The same points and some others measured another way (B), then each row and its match in B
B:
1: -260   43 -131  119   75   88  126   13 -112 -230 -145 -310  -57  101  -52  215   17  220 -388  -19  104    4  -15  226  -35 -229 -323 -365  159   17
2:  124  248    3 -254  -48  -38   70  -96  -83  -52  167 -233  283  -33  -34  112  -18  194   -7  -23 -142 -156   74  161  107  -69   12   85   62  -30
3:   56  140  363  538   47 -102   41   81   99  108  153   12 -222  -50 -154  139 -129  143  149 -241   21  170   54   63 -157  245  118   41  -98   18
4:  275  228  -74  -72  -70 -158   69 -196  -43  161  264  -39  316 -336 -198 -101 -109 -204  -34   46  -22 -178 -218    9  -82  -31   98   74   36  108
5: -104 -119  316  580   91  298   26  -54   36 -427  -60  -76  -95  159 -301  441  146  337  215  411   45  347 -240 -193  -69   54 -187 -362   68  185
6:  114   25 -394 -109  -54   20   65 -164   -6  108  124   34  264 -135  134 -201  -77 -406  -53  264  104    1 -339  -56  166 -267 -230 -129  -35  236
7:  -50   14   21  499   35  -74   63  226  175  262   47   95 -380  130  311  -90 -201 -136   99 -317  152  301  121  100  143   52 -184  -25 -277  123
8:  125  285  -91 -348  -43 -114   43 -146  -69  109  266 -142  342 -147   17  -29 -117  -12  -32  -63 -118 -170  -30  199   52  -79  117  163   36  -56
9:   43  253 -182 -157  -33 -167  114  -32  -82  138  108 -208  132 -134   28  -60 -130  -34 -295 -245    7 -198   61  279    8 -139  -65    7   44  -19
10:  -50  -14 -106   19    8  171   31  -39   20 -134   34  -72   87  161  159  103   22   30  115  226   20  170 -110   -9  242 -159 -251 -145  -49  133
11: -104  -86  -80  366   70  123   17 -153   42  -57   63   90   19 -106 -133   44  -38 -224    0  337  173  245 -495 -113 -127 -103 -146 -309   34  212
12:  139  -16  461  404   31  257  -43 -127   84 -312  176   45   87  100 -264  387  120  302  584  448 -118  327 -220 -283   30  204   78  -47  -35  158
13:   74  180 -117 -313  -45   24   33 -115  -40   -8  191 -132  294   15  126   25  -40   31   69   80 -108  -49  -26  122  201 -130  -33   83   -5   10
14:   -5   18   79  185   -2  114   27  107  103  -36   67  -21  -96  278  284  118  -29  135  305   10  -20  264  123   13  313    0 -185    3 -197  102
15:  -61    3  136  540   62   18   68   78   76    2    4  -12 -240   33  -62  116  -72   44   17  -60  129  227  -61   11  -58   53 -143 -185  -70  129
16:   33  -49  -77  283   17  152   96 -176  -61 -249  -37  -97  141 -110 -308  153   89  -33 -103  420  123   58 -395 -163  -86 -157 -258 -387  143  261
17:  310  179  238  -58  -63   28  -47 -152   92   61  385   98  293  -46    3   70  -47   18  573  198 -201  119 -111 -127  178  167  233  295 -144   79
18:  360  231   38   18  -67 -159   40 -249  -10  199  354   73  350 -423 -296 -103 -120 -263  119  133  -38 -130 -338  -89 -152   64  229  132   22  142
19:  155  232   93   38  -47 -156   33  110  104  296  250   11  -49   48  278  -76 -198   -5  233 -355  -77   72  241  176  219  111   81  290 -239  -14
20: -152  -68   53  195   55  247    9   14   53 -233  -11  -67  -53  279  149  231   48  191  196  219   12  314  -66  -11  219  -79 -252 -184  -59  105
21:  185   70   38  119  -51    7    9   58  149  171  210  110   -5  121  317  -64 -108  -99  414  -16  -40  226   58  -49  336   50  -62  170 -279  151
22:  337  192  -50  -66  -78  -70   59 -302  -70   28  266  -27  433 -383 -356  -36  -19 -193   23  295  -39 -184 -387 -123 -125  -48  106    0  111  177
23:  291  113   64  231  -33  -65   38 -228   23   97  262   98  231 -345 -324  -42  -67 -251  141  245   31    2 -411 -180 -165   62  119  -21   14  215
24:  -99  -78  -93  182   25  154  -16  115  175   91   86  132 -148  313  511  -37 -105 -120  352   64   62  422  -11  -10  401  -76 -253  -14 -294  149
25:   53   81  -58  100   12   21   59 -217  -60  -77  127  -65  225 -226 -281   69  -20  -98 -101  258   54  -22 -379  -36 -164  -98  -31 -189  136  137
26:   49   -9 -235  149  -29   26   86   -8   44   78   34   11   12   -1  166 -110  -69 -241  -14   99  133  109 -150  -30  178 -176 -295 -164  -96  230
27:  221  200  -49 -452 -106  117   67 -146 -114 -249  137 -290  452  118   43  193  127  303  167  233 -226 -164  103   28  364 -160 -123   75   55   48
28: -139   37 -187  254   52  -50   92   22   12  108   -2  -49 -122  -58   59  -61 -144 -177 -258 -101  186   92 -150  146  -59 -148 -212 -232  -15   97
29:  191  308 -290 -419  -90 -220   74 -107  -51  304  277 -103  322 -207  173 -235 -190 -245 -135 -199  -57 -243    6  239  132 -153   44  205  -37   -8
30:   50   66  339  527   60  -15  -31   -6  155  125  246  171 -152  -64  -99   90 -144  -25  356  -21   18  325 -170  -60 -129  253  184   62 -149   78
31:   -4  121 -127 -177  -15   50   49  -86  -47  -62  107 -141  204   36   94   61  -23   37  -12   99  -37   -5  -68  107  151 -159 -125  -46   20   45
32: -133    8   76  311   80  114   54  -45  -16 -181   -4 -112  -46   34 -147  219   11  134  -58  134   70  160 -170   33  -85  -52 -142 -255   67   86
33:    7  184 -128    6  -26 -125  129  107  -24  112   20 -203  -50   37  155  -19 -113   57 -215 -319   36  -86  214  257  132 -116 -193  -24  -52   10
34:  170   25   -2  290  -22  -10   10  -58  125  177  211  183   24  -99   66 -109 -121 -295  272  134   71  209 -250 -144   80   34  -30   14 -173  225
35:  -28   23  -77  231   24   64  112  -51  -55 -154  -54 -159   26  -29 -145  127   24   48 -183  131  105   26 -154    9  -28 -152 -261 -294   86  154
36:   80  109  107  376   40 -115  -10 -111  112  272  289  196   -8 -280 -131 -105 -215 -308  134  -14   91  178 -347  -30 -227  131  195   37  -86  103
37:   78   67  -44   -3  -22   65   10  -48   69   49  174   30  114   67  186   -1  -59  -75  235  120  -24  147  -92  -16  219  -55  -81   42 -126  110
38: -187   47  167  413  117   72   63 -109  -67 -219   -5 -157  -46 -119 -409  292   -3  187 -208  121   92  100 -277   71 -351    3  -30 -328  202   32
39:  -75  191  -29  -48   27  -44   79  -28  -68  -28   83 -223   76  -11  -22  109  -70  152 -182 -134  -24  -57   40  244  -15  -89  -54  -59   70  -54
40:   93  134 -334 -420 -106   23   61   64   21  121  117 -115  183  239  584 -142  -72  -71  121  -73  -70    2  221  164  580 -252 -282  140 -207   72
41: -203   78  -99  295   55  -56  152  152  -44  -31 -141 -254 -246   72   31   99  -78  132 -403 -297  153   10  140  269  -32 -148 -314 -283   37   29
42:  -76  108  322  300   70   89   60   -6  -42 -281   19 -230  -48   89 -265  400   54  454   23   14  -53   94   38   85 -107   85  -23 -147  102  -26
43:   18   -7   -6  242   21  107   39 -104   17 -105   68  -13   68  -34  -93   95    4  -45   72  262   67  153 -271  -90   13  -73 -145 -198   12  183
44: -107   54  -85  447   78 -143   38   -6   95  319  138  152 -187 -221    6 -174 -265 -387 -140 -161  223  198 -298  102 -230    0   -2 -122  -85  101
45: -110  -46   70  313   82  191   24 -152  -27 -261   16  -60   62  -20 -254  244   55   75    8  368   74  193 -369  -89 -123  -73 -130 -323  116  139
46: -234  -64  264  614  128  148   22   81   95 -168  -30  -22 -307  174  -63  288  -23  221  115   35  101  388  -91   22  -83   87 -134 -250  -45   71
47:  -33  187  288  202   37  -19   50  107   25  -53   94 -177 -132  152   18  254  -57  384  110 -260  -92  100  256  208   47  124   24   62  -55  -82
48:  187  232 -390 -297 -108 -202  118  -40  -36  311  175  -82  230 -167  248 -291 -172 -324 -198 -189   36 -210   16  191  202 -228 -136   93  -82   87
49:   18  180  254  261   19  -62   68  127   45   18   91 -137 -153  103   13  183  -79  283   89 -291  -49   88  243  172   42  129    2   56  -84  -33
50:  333  281   16 -307 -110  -83   47 -116  -25   83  298 -104  362  -87   39   -7  -51   46  223   -1 -192 -158   64   50  210    3  100  263  -60   36
51:  -32  216   96  -42   27   -5   81 -112 -131 -190   78 -300  180  -77 -274  262   12  309 -192   -7  -74 -136  -18  192 -141  -56   19 -105  196  -65
52:   18  122  124  116   14   35   51  -19   -9  -95   92 -140   41   55  -53  180   -8  209   64   -5  -47   55   30   84   43    9  -44  -42    1   30
53:   80   72 -225  -27  -19  -19   36 -156   15  145  188   58  214 -172   56 -148 -119 -338   -2  174   72   39 -331  -10   44 -146  -74  -56  -39  164
54:   -4  123   -9  165    9  -42  112   54  -22  -21   -2 -188  -51   21  -13   95  -50  123 -146 -147   41  -17   88  148   35  -66 -174 -117   12   52
55: -206   31   38  385   69   24  120  184   14  -90 -138 -214 -298  198   72  192  -45  241 -197 -237  110  143  188  213   44  -67 -301 -248  -27   35
56:   41  275  209   -2   16  -98   46  -51  -51    6  198 -195  100  -78 -157  178  -89  258  -15 -199 -117  -82   88  222 -105   90  174  107   57 -115
57:   12  208  -32   13  -17 -131  107  106   -4  130   78 -185  -57   44  165   14 -132  104 -120 -350   -9  -49  245  273  118  -40  -93   58  -72  -34
58:  146   67  290  459   23  -19  -30  -21  177  166  277  206  -84  -65  -25   25 -141  -96  434   29    6  307 -171 -117  -31  236  158  122 -197  128
59:  -68  145  345  250   63   49   25   45   17 -141  101 -156  -85  135  -88  322  -20  404  151 -110  -89  152  134  139  -20  140   54    4   -8  -74
60: -216  229 -155   -4   51 -173  132   93  -89  115  -13 -298 -105  -24   71   20 -169  102 -507 -460   80 -130  182  459  -87 -152 -130 -118   76 -130
61:   -5   99  193  386   12  -59   48  259  158  174   81   -4 -341  243  321   53 -157  142  226 -391   15  259  333  158  229  140  -94  111 -286   22
62:  152  -33  -81  148  -44  125   35  -81   69  -31  109   66  121   30   89   -9   12 -153  254  315   36  177 -225 -183  226  -94 -202 -100 -110  260
63:  196  158  376  235    3   -6  -39  -76  115   72  333   96   71  -58  -93  127  -92   83  477   47 -129  194  -95  -69  -18  256  267  216 -125   38
64:  -65   91  -27  240   32  -38   85   15    0   31   35  -94  -72  -35  -35   51  -92    2 -137  -98   90   65  -59  125  -59  -53 -128 -150    0   70
65:  207  273   53  -89  -55 -143   61  -67  -16  155  251  -97  187 -143  -37  -12 -117   16   53 -153  -97 -118   46  130   30   41  120  181  -34   -6
66:   14  190  -55  -74  -20  -51  106   31  -66  -22   49 -250   59   46   59   97  -42  179 -150 -182  -38  -96  171  226  119 -109 -134  -24   20  -10
67:  -62  234  273  146   62  -36   75  -52 -102 -180   74 -295   39  -58 -339  336   -9  415 -156 -135  -78  -79   57  224 -232   70   92  -77  181 -112
68:   32  267    9 -119  -22 -130   72   43  -15  132  172 -174   58   14  150   21 -134  123  -34 -302  -80  -73  215  283  113  -12   28  150  -64  -83
69:   -8   55 -182  329   30 -134   80  -43   43  256  102   80  -65 -243  -24 -184 -206 -394 -195  -77  210   78 -294   55 -160  -83  -94 -160  -42  158
70:  143  114 -337 -365  -96   15   56  -68    1  111  163  -57  292   55  368 -158  -69 -207   91  104  -40  -34  -29   59  413 -248 -215   75 -118  128
71:   42  197   28  -90    4    9   71 -185 -133 -170  114 -241  270 -144 -288  201   23  181 -144  121  -67 -141 -146   99 -119  -84   11 -103  192    6
72:   24  197  198  111   -6  -69   42  175   82  112  144  -98 -150  201  257  111 -131  245  196 -366  -90  120  356  231  214  116    4  195 -199  -67

-118   19  116   17  151 -163   65  -32   34  152   51  -88  216  -73  -84 -111  -15   74 -297 -267   10  237 -182    7   48  206 -126   75    7   89   60  207  252  296  150 => 34
 -86  -56   36 -214   78  -88 -245 -178  293 -223 -401 -153  -32 -324 -166 -177  154   38   89  -97  420  285 -593  133  -76  126 -227  116  -66  324  110   81  369  -76  369 => 68
 -99   41   89  -56  163 -153    2 -115  132   86 -108 -132  157 -160 -130 -159   63   68 -240 -277  185  282 -288   14   56  249 -166   85  -29  204   90  166  351  197  204 => 53
 -15  101  -29  -66   -2 -140   -6   94  -17  -23  -31   23 -121   95   62   15   -1 -122   43 -116  153  -50 -134  -56   78   54 -134   29  -28   19  -14  -22   27  -39   88 => 52
 -76  168   82   20  185 -140  105   47  -83  -75  -37   55   20  102   31  320  129 -135 -121  -35  272  247   76   15  353  336  159  -76  -36   39  107 -126   43 -151   19 => 46
-120 -102   32  -28 -292 -123  -22  279 -145  -56  209   70 -119  164  174   46 -288  -78  193   -8 -338 -268 -152   17 -202 -240 -189   35  103 -313 -143   71 -287  132  159 => 65
-106 -253  220   -2 -314  -94  -48  377 -207 -190  398  112 -126   45  311   47 -375   40  282  230 -506 -213 -231  170 -312 -455 -153  181  105 -330 -209  258 -337  258  157 => 29
 -93   73 -201 -135   87 -141 -109 -177  262  216 -323 -184  152  -47 -285 -351   96  -49 -210 -541  259   87 -414 -129  -57  259 -361   -9  -11  204  101   64  359  131  274 => 63
 -23   23  -51 -127   51  -76 -147   -9  126 -174 -244  -15  -68  -42  -49    9  126 -106  122  -64  331  126 -327   58   44   84 -120   31  -59  167   68  -44  114 -170  190 => 47
  15   89   73   20  100  -70   43  237 -174 -249   74  189 -121  191  200  408   94 -197  146  217  202  112   67  102  287   48  187   -5  -58  -18   14 -136 -189 -274  -61 => 1
 -26 -115  193  -68  -74  -89  -89  194  -65 -269  126   55 -156  -81  214   61 -100   18  231  221  -25   36 -285  175  -86 -225  -88  188  -15   -4  -77  162  -60   31  141 => 72
  -7   93   63  133  -42 -155  214  386 -348  112  463  199  -42  379  297  230 -203 -145  -48    1 -289 -191  248  -67  144 -101   29   14   39 -288 -131   39 -314  150 -155 => 43
 -36  142 -106 -137   35 -130  -77  -32  100  -76 -273  -42 -120   24  -63    2  115 -154   54 -189  364   34 -227  -63  113  192 -148  -28  -46  125   66 -123  135 -175  166 => 59
-188  -58  268   51  106  -90   37   94  -95 -229   70   57  123  -48   60  380   26   -5  -48  170   28  382  -58  223  181  199  212  -11   26  -53   98   24  -55  -38  136 => 28
 -72    7 -286   42 -124 -100   27  217  -68  336  128   71  176  418  -53 -130 -152 -213 -109 -443 -281 -295  -60 -181 -112  -49 -259  -92   97 -239  -64   16 -224  212   38 => 22
 -57   38 -141   90  -18  -85   85  272 -168  151  188  158  129  410   58  149  -83 -228  -67 -189 -180 -130   88  -77   85    6  -25  -99   60 -233  -30  -57 -287   52  -49 => 25
 124  -26  266  -13  -19 -178   60  280 -180  -37  426   55 -215  -78  366 -203 -212  131   78  130 -149 -112 -207   57 -107 -387 -238  388  -72   71 -201  409   98  356  -24 => 70
-107  -54  118 -179  120  -89 -202 -167  250 -282 -359 -130   -7 -335 -135  -33  171   50   63   -2  427  387 -508  183   10  185 -107  100  -65  306  135   63  341 -102  348 => 57
 261  256 -188 -199  -10 -212  -51   87   52  175  -29  -54 -411   73  152 -516  -25  -99   96 -329  326 -411 -314 -288  -58 -220 -554  270 -158  280 -168  151  313  107   -4 => 27
-285 -133   -6   41   80  -54  -32  -36   93   71  -99  -42  435   24 -250   96   23  -31 -246 -271  -98  334 -214  112   -6  295   -6 -128  106  -74  154   51    8  148  265 => 36
-222 -102   47   81 -191  -77   42  297 -213 -104  204  160   82  291  116  395 -186 -171   88   65 -342  -50   60   98    8   -9  106 -138  146 -422  -34  -89 -461   -9  104 => 3
 -96  118   65  107  163 -146  182  131 -160  132  183   80  180  215   36  236    9 -103 -265 -155  -16  166  156  -29  274  267  109  -61   21  -84   53  -11  -37   97  -38 => 11
-252    9 -148  -52 -210 -180    8   21   39  265  -50 -107  129  157 -165 -150 -204  -90 -157 -496 -231 -183 -172 -169 -163  169 -308 -137  156 -264   -1    6  -46  249  285 => 18
  39  113  492  -34  192 -256  155   41 -119 -113  279  -71 -192 -333  282  -53  -56  245 -136  152  163  278 -138   96  164   36  -63  370 -117  256  -52  368  421  298   46 => 24
-146    4  -84 -114 -239 -131  -91  114   -9 -123 -111   11 -167  124   26   81 -113 -162  207  -95  -10 -186 -202  -21  -83    3 -167  -78   75 -210  -36 -130 -176 -117  241 => 56
-114    1   55   63  195  -59   25   65  -31  -65  -14   73  219   91  -55  275  125 -101 -124  -26  134  336  -42  124  226  244  151  -66    1   28  126  -32  -23  -65   60 => 15
 -63  -45  128   53 -114  -88   54  356 -260 -186  291  200 -112  240  286  346 -157 -135  188  233 -203  -83   60  107   65 -163   93   25   43 -264  -93  -12 -371  -50   -7 => 54
 -35  173  -91  -44  268 -105   -7  -80  104   22 -253  -12  102   58 -141   83  251 -160 -161 -238  456  273 -117  -36  295  380    1  -65  -79  226  156 -117  221 -159   71 => 32
  28  -87   64    7  -90  -49  -44  340 -173 -211  228  191 -142  172  272  173 -109 -123  271  230 -114 -104 -115  120  -29 -294  -20  116  -14 -120 -112   60 -285  -45   -1 => 66
